Here is a tiny trained network, its code and every weight. The questions are about switching its units off for an input and a target symbol, where a switched-off unit gives its printed mean instead of its output.

import numpy as np


def w(rows, s, z=0):
    codes = np.array(rows[::2]) - 128.0
    scale = np.full(codes.shape[1], s)
    scale[-1] = z or s
    return codes * scale


def f(y):
    return np.maximum(y, 0)


def softmax(a):
    e = np.exp(a - a.max(-1, keepdims=True))
    return e / e.sum(-1, keepdims=True)


def log_softmax(a):
    a = a - a.max(-1, keepdims=True)
    return a - np.log(np.exp(a).sum(-1, keepdims=True))


def net(x, mask):
    ids = ['βγδεζηλξπστφψ'.index(c) for c in x.split()]
    T = len(ids)
    res = E[ids] + P[:T]
    r = res
    for j in range(3):
        rows = slice(2 * j, 2 * j + 2)
        q, k, v = (r @ M[0][rows].T for M in (Q, K, V))
        z = softmax(np.where(np.tri(T) > 0, q @ k.T / 2**0.5, -1e9)) @ v
        o = O[0][rows]
        res = res + np.where(mask[j], z, o[:, -1]) @ o[:, :-1]
    y = f(res @ A[0][:, :-1].T + A[0][:, -1])
    res = res + np.where(mask[3:7], y, B[0][:, -1]) @ B[0][:, :-1]
    return log_softmax(res[-1] @ U[:, :-1].T + U[:, -1])


Q, K, V, O, A, B = {}, {}, {}, {}, {}, {}
E = w([
[144,117,89,109,128,70,120,128,112],'β',
[113,129,122,67,126,93,111,152,154],'γ',
[145,99,126,83,129,84,116,143,125],'δ',
[187,116,168,133,86,130,157,204,137],'ε',
[134,109,109,95,120,82,124,147,135],'ζ',
[96,108,116,112,78,97,135,180,134],'η',
[92,75,114,98,131,165,162,253,174],'λ',
[156,145,40,111,203,122,156,118,25],'ξ',
[153,108,114,41,163,179,175,164,123],'π',
[105,128,72,104,87,154,181,175,108],'σ',
[154,162,99,62,78,97,112,104,138],'τ',
[63,113,170,120,88,56,225,165,157],'φ',
[122,169,175,82,115,81,138,141,118],'ψ',
],0.025)
P = w([
[11,130,118,167,134,133,71,100,180],'0',
[59,99,132,110,143,139,90,66,97],'1',
[73,104,128,100,140,134,101,65,82],'2',
[89,109,127,90,138,131,111,71,70],'3',
[97,120,130,86,136,125,118,84,73],'4',
[106,132,124,85,134,123,123,101,70],'5',
[112,139,126,83,134,121,135,119,73],'6',
[118,149,124,84,131,110,145,131,76],'7',
[125,163,117,83,129,114,152,154,82],'8',
[137,176,111,83,128,111,155,169,78],'9',
[145,184,105,79,132,121,162,195,77],'10',
[154,192,110,77,125,102,178,200,87],'11',
[184,217,85,66,135,108,166,191,51],'12',
[191,204,96,66,137,90,185,198,44],'13',
],0.011)
Q[0] = w([
[117,163,131,175,106,139,126,125,118],'h0',
[123,98,182,103,96,91,148,152,44],'h0',
[104,167,114,151,161,144,166,84,167],'h1',
[133,69,80,59,78,129,125,141,102],'h1',
[97,59,82,92,76,108,186,163,32],'h2',
[91,91,107,81,87,120,252,121,87],'h2',
],0.026)
K[0] = w([
[143,94,94,171,208,103,108,106,147],'h0',
[183,148,58,46,125,41,166,209,132],'h0',
[116,124,189,201,132,196,118,69,134],'h1',
[172,197,135,89,124,69,199,201,93],'h1',
[214,174,139,145,76,145,189,207,117],'h2',
[251,151,199,202,126,121,160,101,136],'h2',
],0.018)
V[0] = w([
[87,117,161,212,113,146,128,188,35],'h0',
[134,155,121,194,6,155,137,77,99],'h0',
[175,60,80,92,74,102,66,182,134],'h1',
[123,172,251,161,130,110,88,181,85],'h1',
[176,131,196,161,180,87,19,148,123],'h2',
[105,230,212,127,105,227,189,61,132],'h2',
],0.023)
O[0] = w([
[129,179,102,121,161,86,8,109,98,98],'h0',
[128,163,63,161,195,78,166,180,73,37],'h0',
[35,173,142,128,139,138,115,126,136,143],'h1',
[166,104,189,189,156,113,147,105,74,110],'h1',
[110,154,86,136,75,43,148,49,154,5],'h2',
[174,240,187,106,120,212,140,112,118,104],'h2',
],0.014,0.016)
A[0] = w([
[103,139,87,162,3,127,117,92,169,35],'n0',
[82,100,78,134,208,119,165,163,208,3],'n1',
[128,158,99,146,208,17,141,167,233,79],'n2',
[171,176,160,107,144,110,231,137,116,152],'n3',
],0.012,0.0031)
B[0] = w([
[174,123,94,170,211,162,97,157,135,236],'n0',
[146,193,114,205,89,67,139,111,89,252],'n1',
[135,134,251,42,141,94,191,82,150,177],'n2',
[123,132,163,123,121,136,55,120,139,240],'n3',
],0.012,0.017)
U = w([
[154,191,134,166,47,179,169,133,111,135],'β',
[198,85,163,118,100,138,125,157,81,146],'γ',
[112,139,117,151,129,156,136,116,160,225],'δ',
[82,118,127,165,90,159,59,109,130,117],'ε',
[78,135,116,108,107,194,139,109,161,181],'ζ',
[100,196,120,79,118,141,88,163,116,136],'η',
[227,99,88,67,3,75,69,163,121,128],'λ',
[159,122,113,221,116,199,124,111,160,50],'ξ',
[174,203,149,169,89,188,36,47,123,122],'π',
[109,114,132,188,161,183,156,97,141,115],'σ',
[194,166,119,104,104,120,84,150,181,55],'τ',
[190,198,162,75,136,111,148,154,177,2],'φ',
[30,112,155,133,133,166,130,56,30,175],'ψ',
],0.0045,0.0061)

Each question gives the input, a string of symbols that net reads in full, and the target symbol t.
The units are the heads (2 rows each of Q, K, V and O) and the neurons (one row each of A and B). Each row of codes is followed by its name. A weight is (code - 128) times the scale printed after its matrix; where a second scale follows, it is the last column's (O, A, B and U).
mask holds one flag per unit, heads first, then neurons. A switched-off unit (its flag False) gives its mean, the last column of its rows in O or B, instead of its output. The means were averaged over made-up inputs and are rounded, as every weight is.
A unit's drop is (log p(t) with every unit on - log p(t) with that unit switched off) / (log p(t) with every unit on - log p(t) with every unit switched off).
The circuit of an input: a set's keep is (log p(t) with only the set's units on - log p(t) with every unit switched off) / (log p(t) with every unit on - log p(t) with every unit switched off). Starting from all 7 units, units are removed one at a time, each time the one whose removal leaves the highest keep (on an exact tie, the one counted first), for as long as the keep stays at least 0.8.
units of the circuit, in order: the units of the circuit, biggest drop first
unit that matters most: the unit with the biggest drop
k most important neurons: the k neurons with the biggest drops, biggest first
which heads matter: for each layer, one digit per head in row order, 1 if its drop is at least 0.15 and else 0, layers parted by /
input π β β γ ε τ β, target β: unit that matters most	h0
input λ σ η ψ φ β η τ λ π, target β: 2 most important neurons	[n1 n0]
input γ φ δ τ σ φ φ σ φ ζ, target γ: units of the circuit, in order	[h1 h2]
input φ β β φ β γ β η τ σ π λ ξ, target ζ: 3 most important neurons	[n1 n3 n0]
input ε λ β δ φ β ξ σ τ τ φ, target β: which heads matter	100
input β σ β π, target η: units of the circuit, in order	[h1 h0]
input ζ ψ φ, target π: units of the circuit, in order	[h2 n3]
input φ σ π ψ ξ ζ ε β, target ψ: units of the circuit, in order	[h1 n0]
input π σ η λ β δ σ ε δ φ β σ τ π, target β: units of the circuit, in order	[n1 h0]
input φ ξ σ η φ σ ξ ξ ε σ φ, target φ: units of the circuit, in order	[h0 n2 h2]
input φ γ π ψ β β φ π β ξ, target ζ: which heads matter	110
input φ π β ζ, target ζ: units of the circuit, in order	[h0 h1 n1]
input τ π π λ δ η φ π σ δ β, target η: units of the circuit, in order	[h1 h2]
input ε π β φ τ, target λ: units of the circuit, in order	[h1 h2]
input β β φ ε, target λ: which heads matter	111
input π π δ δ λ ζ π π δ σ λ, target η: which heads matter	110
input φ σ τ φ π δ, target γ: units of the circuit, in order	[h2 h1]
input β ψ π λ, target π: units of the circuit, in order	[h2 h0]
input ξ γ γ δ δ ξ β, target λ: units of the circuit, in order	[h2]
input η φ φ φ λ ψ ξ, target π: which heads matter	001
input ξ β τ ψ β ψ ε φ, target ψ: which heads matter	111
input ε ε τ ε φ ζ φ σ φ σ, target λ: unit that matters most	h1
input β ψ λ ξ ε, target τ: 2 most important neurons	[n0 n1]
input π ψ π τ φ β φ ξ η η φ γ ψ, target π: which heads matter	001
